Here is a tiny trained network, its code and every weight. The questions are about switching its units off for an input and a class, where a switched-off unit gives its printed mean instead of its output.

import numpy as np


def w(rows, s, z=0):
    codes = np.array(rows[::2]) - 128.0
    scale = np.full(codes.shape[1], s)
    scale[-1] = z or s
    return codes * scale


def norm(h):
    return h / np.sqrt((h * h).mean(-1, keepdims=True) + 1e-5)


def f(y):
    return y / 2 * (1 + np.tanh(0.7978845608 * (y + 0.044715 * y**3)))


def log_softmax(a):
    a = a - a.max(-1, keepdims=True)
    return a - np.log(np.exp(a).sum(-1, keepdims=True))


def net(x, mask):
    res = np.array(x, float).reshape(1, 5) / 4 @ E
    u = 0
    for l in range(3):
        y = f(norm(res) @ A[l][:, :-1].T + A[l][:, -1])
        res = res + np.where(mask[u : u + 3], y, B[l][:, -1]) @ B[l][:, :-1]
        u += 3
    return log_softmax(norm(res)[-1] @ U[:, :-1].T + U[:, -1])


A, B = {}, {}
E = w([
[228,142,190,98,61],'x0',
[121,207,229,64,84],'x1',
[111,155,3,135,53],'x2',
[100,21,86,84,65],'x3',
[168,223,85,90,74],'x4',
],0.0061)
A[0] = w([
[123,89,139,93,91,196],'L0N0',
[134,159,87,191,142,4],'L0N1',
[3,162,139,184,137,191],'L0N2',
],0.011,0.0025)
B[0] = w([
[234,254,187,163,69,190],'L0N0',
[146,96,158,186,128,157],'L0N1',
[228,107,181,6,145,255],'L0N2',
],0.0086,0.004)
A[1] = w([
[146,28,248,196,112,183],'L1N0',
[116,164,93,255,169,170],'L1N1',
[113,59,82,35,129,5],'L1N2',
],0.0096,0.0022)
B[1] = w([
[130,194,120,191,204,254],'L1N0',
[2,126,89,112,141,158],'L1N1',
[124,53,231,168,109,173],'L1N2',
],0.0095,0.0054)
A[2] = w([
[11,162,22,218,183,123],'L2N0',
[121,1,137,214,101,254],'L2N1',
[176,172,102,64,110,202],'L2N2',
],0.009,0.0044)
B[2] = w([
[36,115,73,157,130,226],'L2N0',
[112,139,120,14,187,253],'L2N1',
[8,155,167,124,77,225],'L2N2',
],0.013,0.0052)
U = w([
[242,169,49,63,133,45],'0',
[82,234,179,19,35,225],'1',
[88,108,114,71,234,142],'2',
[139,111,166,126,167,28],'3',
[165,196,230,170,216,179],'4',
[12,82,58,146,164,202],'5',
[114,107,127,136,72,3],'6',
],0.011,0.0042)

Each question gives the input, the list of numbers given to net, and the class t.
The units are the neurons (one row each of A and B). Each row of codes is followed by its name. A weight is (code - 128) times the scale printed after its matrix; where a second scale follows, it is the last column's (A, B and U).
mask holds one flag per neuron, layer by layer. A switched-off neuron (its flag False) gives its mean, the last column of its row in B, instead of its output. The means were averaged over made-up inputs and are rounded, as every weight is.
A unit's drop is (log p(t) with every unit on - log p(t) with that unit switched off) / (log p(t) with every unit on - log p(t) with every unit switched off).
The circuit of an input: a set's keep is (log p(t) with only the set's units on - log p(t) with every unit switched off) / (log p(t) with every unit on - log p(t) with every unit switched off). Starting from all 9 units, units are removed one at a time, each time the one whose removal leaves the highest keep (on an exact tie, the one counted first), for as long as the keep stays at least 0.8.
circuit, biggest first: the units of the circuit, biggest drop first
top k neurons: the k neurons with the biggest drops, biggest first
k most important neurons of layer l: the k neurons of layer l with the biggest drops, biggest first
input [-5,0,3,7,0], class 2: circuit, biggest first => (L1N2 L2N1)
input [5,-8,-8,7,-1], class 4: top 2 neurons => (L1N0 L0N0)
input [3,-4,1,-7,8], class 5: top 2 neurons => (L0N2 L1N1)
input [-1,-3,1,6,-2], class 0: circuit, biggest first => (L2N2 L0N0 L2N0)
input [4,-5,-3,-5,-7], class 5: top 3 neurons => (L0N2 L2N0 L1N1)
input [2,-5,-5,-5,8], class 5: top 2 neurons => (L0N2 L1N1)
input [6,-8,-8,-6,0], class 5: circuit, biggest first => (L0N2 L1N1 L0N0)
input [4,-4,-5,-5,-6], class 5: circuit, biggest first => (L0N2 L1N1 L0N0)
input [5,-6,-3,-7,5], class 5: circuit, biggest first => (L0N2 L1N1 L2N0)
input [5,-3,-1,-2,-2], class 5: top 2 neurons => (L0N2 L2N0)
input [6,-8,-4,-6,-1], class 5: circuit, biggest first => (L0N2 L1N1)
input [0,3,1,3,-7], class 4: circuit, biggest first => (L1N0 L0N0)
input [-2,-2,2,-6,2], class 5: top 2 neurons => (L1N2 L1N1)
input [7,3,2,8,-7], class 4: circuit, biggest first => (L1N0 L2N0)
input [-6,-8,-5,6,-1], class 2: top 2 neurons => (L2N1 L1N2)
input [-5,-3,2,2,-2], class 2: circuit, biggest first => (L2N1 L2N2)
input [8,-5,-1,-8,-6], class 5: top 3 neurons => (L0N2 L1N1 L2N0)
input [-4,-5,3,5,1], class 2: circuit, biggest first => (L2N1 L1N2)
input [-7,0,-3,5,-4], class 4: 2 most important neurons of layer 1 => (L1N0 L1N1)
input [-6,1,2,-6,1], class 1: circuit, biggest first => (L0N2 L2N2)
input [-4,-8,6,2,-3], class 2: circuit, biggest first => (L2N1)
input [-4,-8,4,7,-5], class 2: top 4 neurons => (L2N1 L1N2 L2N2 L1N0)
input [-7,-2,-1,8,4], class 2: circuit, biggest first => (L1N2 L2N1)
input [3,-2,5,-7,-3], class 5: top 2 neurons => (L1N1 L2N0)
input [-5,7,-4,1,-6], class 4: top neuron => (L2N1)
